Here is a tiny trained network, its code and every weight. The questions are about switching its units off for an input and a target symbol, where a switched-off unit gives its printed mean instead of its output.

import numpy as np


def w(rows, s, z=0):
    codes = np.array(rows[::2]) - 128.0
    scale = np.full(codes.shape[1], s)
    scale[-1] = z or s
    return codes * scale


def f(y):
    return y / 2 * (1 + np.tanh(0.7978845608 * (y + 0.044715 * y**3)))


def softmax(a):
    e = np.exp(a - a.max(-1, keepdims=True))
    return e / e.sum(-1, keepdims=True)


def log_softmax(a):
    a = a - a.max(-1, keepdims=True)
    return a - np.log(np.exp(a).sum(-1, keepdims=True))


def net(x, mask):
    ids = ['αβγδζηθλμπτφω'.index(c) for c in x.split()]
    T = len(ids)
    res = E[ids] + P[:T]
    r = res
    for j in range(3):
        rows = slice(2 * j, 2 * j + 2)
        q, k, v = (r @ M[0][rows].T for M in (Q, K, V))
        z = softmax(np.where(np.tri(T) > 0, q @ k.T / 2**0.5, -1e9)) @ v
        o = O[0][rows]
        res = res + np.where(mask[j], z, o[:, -1]) @ o[:, :-1]
    y = f(res @ A[0][:, :-1].T + A[0][:, -1])
    res = res + np.where(mask[3:7], y, B[0][:, -1]) @ B[0][:, :-1]
    return log_softmax(res[-1] @ U[:, :-1].T + U[:, -1])


Q, K, V, O, A, B = {}, {}, {}, {}, {}, {}
E = w([
[133,81,177,103,83,32],'α',
[145,111,164,136,55,79],'β',
[117,125,209,151,77,25],'γ',
[126,99,173,128,101,33],'δ',
[157,70,63,95,88,198],'ζ',
[70,139,35,202,157,155],'η',
[114,166,78,167,145,114],'θ',
[99,160,145,253,104,134],'λ',
[163,163,188,94,29,137],'μ',
[147,179,101,70,92,68],'π',
[211,180,126,210,114,130],'τ',
[196,130,102,46,185,32],'φ',
[137,99,153,216,228,46],'ω',
],0.022)
P = w([
[167,64,200,238,2,61],'0',
[149,85,152,209,10,117],'1',
[118,130,155,223,50,96],'2',
[100,134,120,168,150,146],'3',
[111,162,98,150,165,218],'4',
[90,174,139,178,165,207],'5',
[102,152,133,130,155,230],'6',
],0.006)
Q[0] = w([
[137,97,155,55,254,70],'H0',
[141,93,105,119,86,148],'H0',
[129,206,109,94,149,156],'H1',
[30,102,119,146,140,220],'H1',
[103,119,110,70,114,101],'H2',
[146,97,74,179,46,100],'H2',
],0.0097)
K[0] = w([
[111,41,81,149,29,90],'H0',
[93,187,139,107,156,163],'H0',
[107,231,165,110,45,78],'H1',
[128,125,110,159,72,188],'H1',
[130,141,95,172,147,122],'H2',
[132,255,124,97,233,144],'H2',
],0.0085)
V[0] = w([
[39,191,70,115,59,133],'H0',
[83,75,103,106,187,115],'H0',
[131,92,158,105,66,53],'H1',
[67,158,157,108,92,163],'H1',
[185,254,41,97,99,59],'H2',
[76,146,61,244,187,101],'H2',
],0.0096)
O[0] = w([
[34,191,182,175,37,115,117],'H0',
[114,87,137,72,136,2,46],'H0',
[101,145,168,100,199,167,217],'H1',
[83,108,155,131,74,183,58],'H1',
[140,224,110,48,162,108,149],'H2',
[82,181,159,219,208,74,255],'H2',
],0.0097,0.0059)
A[0] = w([
[228,198,142,191,99,165,138],'N0',
[138,93,83,209,130,117,178],'N1',
[191,207,108,217,54,200,50],'N2',
[51,254,39,73,210,151,253],'N3',
],0.007,0.0043)
B[0] = w([
[254,187,52,95,187,131,209],'N0',
[205,128,238,186,116,109,234],'N1',
[44,118,233,49,177,163,236],'N2',
[178,191,228,119,107,11,254],'N3',
],0.0077,0.0094)
U = w([
[220,76,254,130,103,136,204],'α',
[158,105,166,143,142,160,244],'β',
[126,102,139,142,151,168,169],'γ',
[91,87,124,129,201,170,94],'δ',
[136,63,136,149,40,138,222],'ζ',
[44,117,85,206,79,107,121],'η',
[117,160,103,159,134,124,82],'θ',
[71,126,154,171,186,186,162],'λ',
[58,133,160,99,128,189,74],'μ',
[101,151,176,76,90,124,1],'π',
[137,162,112,132,218,178,6],'τ',
[154,139,49,96,175,92,82],'φ',
[198,99,80,191,155,110,149],'ω',
],0.0074,0.0066)

Each question gives the input, a string of symbols that net reads in full, and the target symbol t.
The units are the heads (2 rows each of Q, K, V and O) and the neurons (one row each of A and B). Each row of codes is followed by its name. A weight is (code - 128) times the scale printed after its matrix; where a second scale follows, it is the last column's (O, A, B and U).
mask holds one flag per unit, heads first, then neurons. A switched-off unit (its flag False) gives its mean, the last column of its rows in O or B, instead of its output. The means were averaged over made-up inputs and are rounded, as every weight is.
A unit's drop is (log p(t) with every unit on - log p(t) with that unit switched off) / (log p(t) with every unit on - log p(t) with every unit switched off).
The circuit of an input: a set's keep is (log p(t) with only the set's units on - log p(t) with every unit switched off) / (log p(t) with every unit on - log p(t) with every unit switched off). Starting from all 7 units, units are removed one at a time, each time the one whose removal leaves the highest keep (on an exact tie, the one counted first), for as long as the keep stays at least 0.8.
units of the circuit, in order: the units of the circuit, biggest drop first
top k neurons: the k neurons with the biggest drops, biggest first
which heads matter: for each layer, one digit per head in row order, 1 if its drop is at least 0.15 and else 0, layers parted by /
drop when u is switched off: that unit's drop, to one decimal
input ζ λ ω λ, target ω: units of the circuit, in order => [H0, N2]
input λ λ λ λ ζ, target λ: which heads matter => 101
input λ β τ, target τ: which heads matter => 100
input β α γ β π π μ, target π: which heads matter => 101
input α τ φ, target φ: units of the circuit, in order => [N1, H2]
input φ δ λ β θ δ η, target α: units of the circuit, in order => [N3]
input φ ζ τ, target φ: units of the circuit, in order => [H2, N0]
input α ζ ζ η π, target π: units of the circuit, in order => [N3, N1, H0]
input λ λ η, target α: units of the circuit, in order => [N3, N1]
input α λ α, target λ: units of the circuit, in order => [H1, H2, N3]
input ω ζ ω θ, target ω: units of the circuit, in order => [N2, H0]
input τ α ζ η ω, target ω: units of the circuit, in order => [N2, H1]
input α η λ τ, target τ: top 2 neurons => [N0, N1]
input ζ θ ω φ ζ φ ζ, target φ: units of the circuit, in order => [H2, H0]
input ζ μ ζ, target μ: units of the circuit, in order => [H0, N2, H2, N3]
input α ζ π, target π: top 2 neurons => [N1, N3]
input η π θ, target π: units of the circuit, in order => [N3, H2, H0]
input μ ζ μ, target μ: top neuron => [N2]
input ζ λ λ ζ, target λ: top 2 neurons => [N3, N2]
input ζ ω ω ζ θ, target ω: top neuron => [N2]
input π φ α δ ω ω ζ, target ω: which heads matter => 100
input ζ ζ α, target ζ: which heads matter => 001
input ω ω η, target ω: which heads matter => 110
input λ ζ λ, target λ: which heads matter => 101
input λ ζ ω ζ, target ω: top 2 neurons => [N2, N3]
input ζ λ α μ, target μ: drop when H2 is switched off => 0.2
